Below are the code and all the weights of a small trained network. Each question names an input and a class and asks about switching units off, where a switched-off unit gives its printed mean instead of its output.

import numpy as np


def w(rows, s, z=0):
    codes = np.array(rows[::2]) - 128.0
    scale = np.full(codes.shape[1], s)
    scale[-1] = z or s
    return codes * scale


def norm(h):
    return h / np.sqrt((h * h).mean(-1, keepdims=True) + 1e-5)


def f(y):
    return np.maximum(y, 0)


def log_softmax(a):
    a = a - a.max(-1, keepdims=True)
    return a - np.log(np.exp(a).sum(-1, keepdims=True))


def net(x, mask):
    res = np.array(x, float).reshape(1, 8) / 4 @ E
    u = 0
    for l in range(2):
        y = f(norm(res) @ A[l][:, :-1].T + A[l][:, -1])
        res = res + np.where(mask[u : u + 13], y, B[l][:, -1]) @ B[l][:, :-1]
        u += 13
    return log_softmax(norm(res)[-1] @ U[:, :-1].T + U[:, -1])


A, B = {}, {}
E = w([
[254,109,155,145,137,156,140,132],'x0',
[127,128,128,129,129,129,127,128],'x1',
[114,179,229,113,62,181,103,175],'x2',
[115,191,179,164,207,122,183,125],'x3',
[128,111,167,25,187,116,103,127],'x4',
[116,57,213,174,108,30,118,105],'x5',
[128,127,128,128,127,126,129,127],'x6',
[96,54,143,131,137,188,190,148],'x7',
],0.0074)
A[0] = w([
[85,97,209,154,83,58,113,130,58],'L0N1',
[8,161,126,118,104,118,117,130,2],'L0N2',
[138,222,124,115,85,66,47,137,67],'L0N3',
[85,163,110,247,51,159,150,141,44],'L0N4',
[142,149,180,137,88,164,121,136,21],'L0N5',
[54,48,157,128,116,219,162,152,72],'L0N6',
[117,97,102,76,19,129,74,147,61],'L0N7',
[88,122,191,5,169,130,108,140,67],'L0N8',
[47,173,182,112,80,156,109,129,43],'L0N9',
[80,110,72,137,169,97,119,124,81],'L0N10',
[209,129,179,138,119,172,110,127,44],'L0N11',
[85,219,189,170,192,123,160,145,76],'L0N12',
[102,210,83,78,109,214,138,137,52],'L0N13',
],0.015,0.008)
B[0] = w([
[121,93,144,197,187,165,53,164,237],'L0N1',
[4,140,50,126,118,58,114,151,203],'L0N2',
[116,222,174,166,166,120,180,80,227],'L0N3',
[205,150,107,47,133,75,37,72,244],'L0N4',
[113,160,177,109,40,154,127,179,168],'L0N5',
[109,222,174,175,160,121,178,68,242],'L0N6',
[95,53,117,100,92,201,155,56,253],'L0N7',
[190,164,98,85,95,88,38,78,250],'L0N8',
[116,157,152,112,31,150,145,223,211],'L0N9',
[143,117,51,181,116,94,162,152,209],'L0N10',
[186,109,113,146,75,122,187,178,202],'L0N11',
[98,55,119,112,91,200,154,43,234],'L0N12',
[120,89,151,201,188,156,56,166,247],'L0N13',
],0.024,0.0068)
A[1] = w([
[148,131,148,17,157,77,84,114,45],'L1N1',
[107,202,191,119,181,113,178,93,17],'L1N2',
[123,128,111,120,220,207,73,198,16],'L1N3',
[249,98,150,98,116,126,241,213,89],'L1N4',
[97,47,214,152,195,95,67,167,2],'L1N5',
[130,143,134,74,119,110,87,113,31],'L1N6',
[165,136,124,42,146,94,88,116,54],'L1N7',
[145,90,34,114,194,59,215,171,99],'L1N8',
[84,62,131,62,121,178,163,86,3],'L1N9',
[91,175,164,74,64,147,136,220,43],'L1N10',
[19,134,87,73,130,63,152,187,6],'L1N11',
[107,186,156,124,173,118,173,98,26],'L1N12',
[100,78,132,77,127,165,163,84,15],'L1N13',
],0.017,0.0038)
B[1] = w([
[182,156,83,148,77,121,118,108,210],'L1N1',
[126,156,154,138,158,76,216,117,199],'L1N2',
[130,85,165,188,180,116,104,168,219],'L1N3',
[2,143,46,95,150,67,91,156,237],'L1N4',
[146,126,126,174,200,169,103,185,218],'L1N5',
[220,94,67,138,165,92,186,149,203],'L1N6',
[158,158,120,120,100,107,82,114,221],'L1N7',
[160,129,213,81,54,181,143,187,254],'L1N8',
[122,61,119,88,166,164,169,68,230],'L1N9',
[219,77,149,89,129,127,210,194,203],'L1N10',
[62,120,60,89,193,62,131,156,197],'L1N11',
[118,165,180,133,147,110,156,113,182],'L1N12',
[86,86,147,111,120,165,133,80,210],'L1N13',
],0.027,0.0055)
U = w([
[147,86,150,217,217,169,41,183,254],'0',
[245,165,51,88,82,75,56,63,79],'1',
[76,28,120,75,124,210,169,20,59],'2',
[14,147,34,86,146,44,125,197,225],'3',
[182,127,200,70,35,165,186,244,63],'4',
[129,231,200,168,178,84,210,74,72],'5',
],0.012,0.00071)

Each question gives the input, the list of numbers given to net, and the class t.
The units are the neurons (one row each of A and B). Each row of codes is followed by its name. A weight is (code - 128) times the scale printed after its matrix; where a second scale follows, it is the last column's (A, B and U).
mask holds one flag per neuron, layer by layer. A switched-off neuron (its flag False) gives its mean, the last column of its row in B, instead of its output. The means were averaged over made-up inputs and are rounded, as every weight is.
A unit's drop is (log p(t) with every unit on - log p(t) with that unit switched off) / (log p(t) with every unit on - log p(t) with every unit switched off).
The circuit of an input: a set's keep is (log p(t) with only the set's units on - log p(t) with every unit switched off) / (log p(t) with every unit on - log p(t) with every unit switched off). Starting from the 12 units with the biggest drops (on a tie, the unit counted first), units are removed one at a time, each time the one whose removal leaves the highest keep (on an exact tie, the one counted first), for as long as the keep stays at least 0.8.
circuit, biggest first: the units of the circuit, biggest drop first
top k neurons: the k neurons with the biggest drops, biggest first
top k neurons in layer l: the k neurons of layer l with the biggest drops, biggest first
input [7,-7,7,7,-8,1,7,2], class 1: circuit, biggest first -> [L0N4]
input [2,0,1,-2,-4,-5,-5,2], class 0: top 2 neurons in layer 0 -> [L0N13, L0N8]
input [5,8,6,-7,-6,0,-4,8], class 5: top 2 neurons -> [L0N6, L0N12]
input [-7,-2,8,5,7,-2,8,-1], class 4: top 2 neurons -> [L0N9, L1N10]
input [-8,4,-1,-3,-5,3,-4,8], class 3: top 2 neurons -> [L0N2, L1N11]
input [-7,2,1,4,3,-7,-4,7], class 0: top 4 neurons -> [L0N13, L0N3, L1N4, L1N3]
input [-4,2,-8,-8,-7,5,-1,-8], class 2: top 4 neurons -> [L0N7, L0N8, L0N6, L1N7]
input [-4,-2,-8,2,6,-2,4,-8], class 4: circuit, biggest first -> [L1N8, L0N10]
input [-4,3,7,7,4,-8,0,-5], class 0: top 2 neurons in layer 0 -> [L0N13, L0N7]
input [7,1,-2,2,-6,-1,4,-3], class 3: top 3 neurons in layer 0 -> [L0N11, L0N8, L0N2]
input [-5,-6,3,4,8,3,0,7], class 1: top 2 neurons in layer 0 -> [L0N8, L0N3]
input [2,6,6,-8,-2,-6,2,-8], class 2: top 3 neurons -> [L0N7, L0N6, L0N1]
input [4,-3,-1,-7,6,-8,3,-1], class 0: top 2 neurons -> [L0N13, L0N12]
input [5,-7,-3,-1,1,7,-6,-3], class 0: circuit, biggest first -> [L0N1]
input [-6,8,4,1,5,5,5,5], class 3: top 3 neurons -> [L0N2, L0N4, L0N13]
input [6,4,0,6,-6,0,0,3], class 1: top 3 neurons -> [L0N4, L0N7, L1N7]
input [1,5,-1,-4,7,6,-1,-8], class 5: top 2 neurons -> [L0N3, L0N4]
input [-3,-3,-8,2,6,2,-5,-1], class 4: top 2 neurons in layer 0 -> [L0N10, L0N4]
input [-5,6,4,-4,-1,0,8,5], class 3: top 3 neurons -> [L0N2, L0N9, L1N11]
input [0,6,2,4,-7,-7,3,-8], class 5: top 2 neurons in layer 1 -> [L1N2, L1N12]
input [-6,-6,3,2,-7,-1,6,-3], class 1: top neuron in layer 0 -> [L0N4]
input [-7,7,-5,-7,-8,6,-7,5], class 1: top 2 neurons -> [L0N4, L0N12]
input [8,-4,-4,3,-2,-7,5,-1], class 3: top 2 neurons -> [L1N4, L0N1]
input [8,7,-5,8,8,3,6,-2], class 1: top 4 neurons in layer 0 -> [L0N7, L0N9, L0N8, L0N6]
input [-2,-4,1,4,-8,-8,-4,-2], class 0: top 4 neurons -> [L0N13, L0N8, L1N3, L1N5]
input [-7,-2,6,-8,-4,-2,-2,-2], class 2: top 2 neurons in layer 1 -> [L1N9, L1N4]
input [1,1,-3,6,-1,2,8,-6], class 2: top 2 neurons in layer 0 -> [L0N12, L0N6]
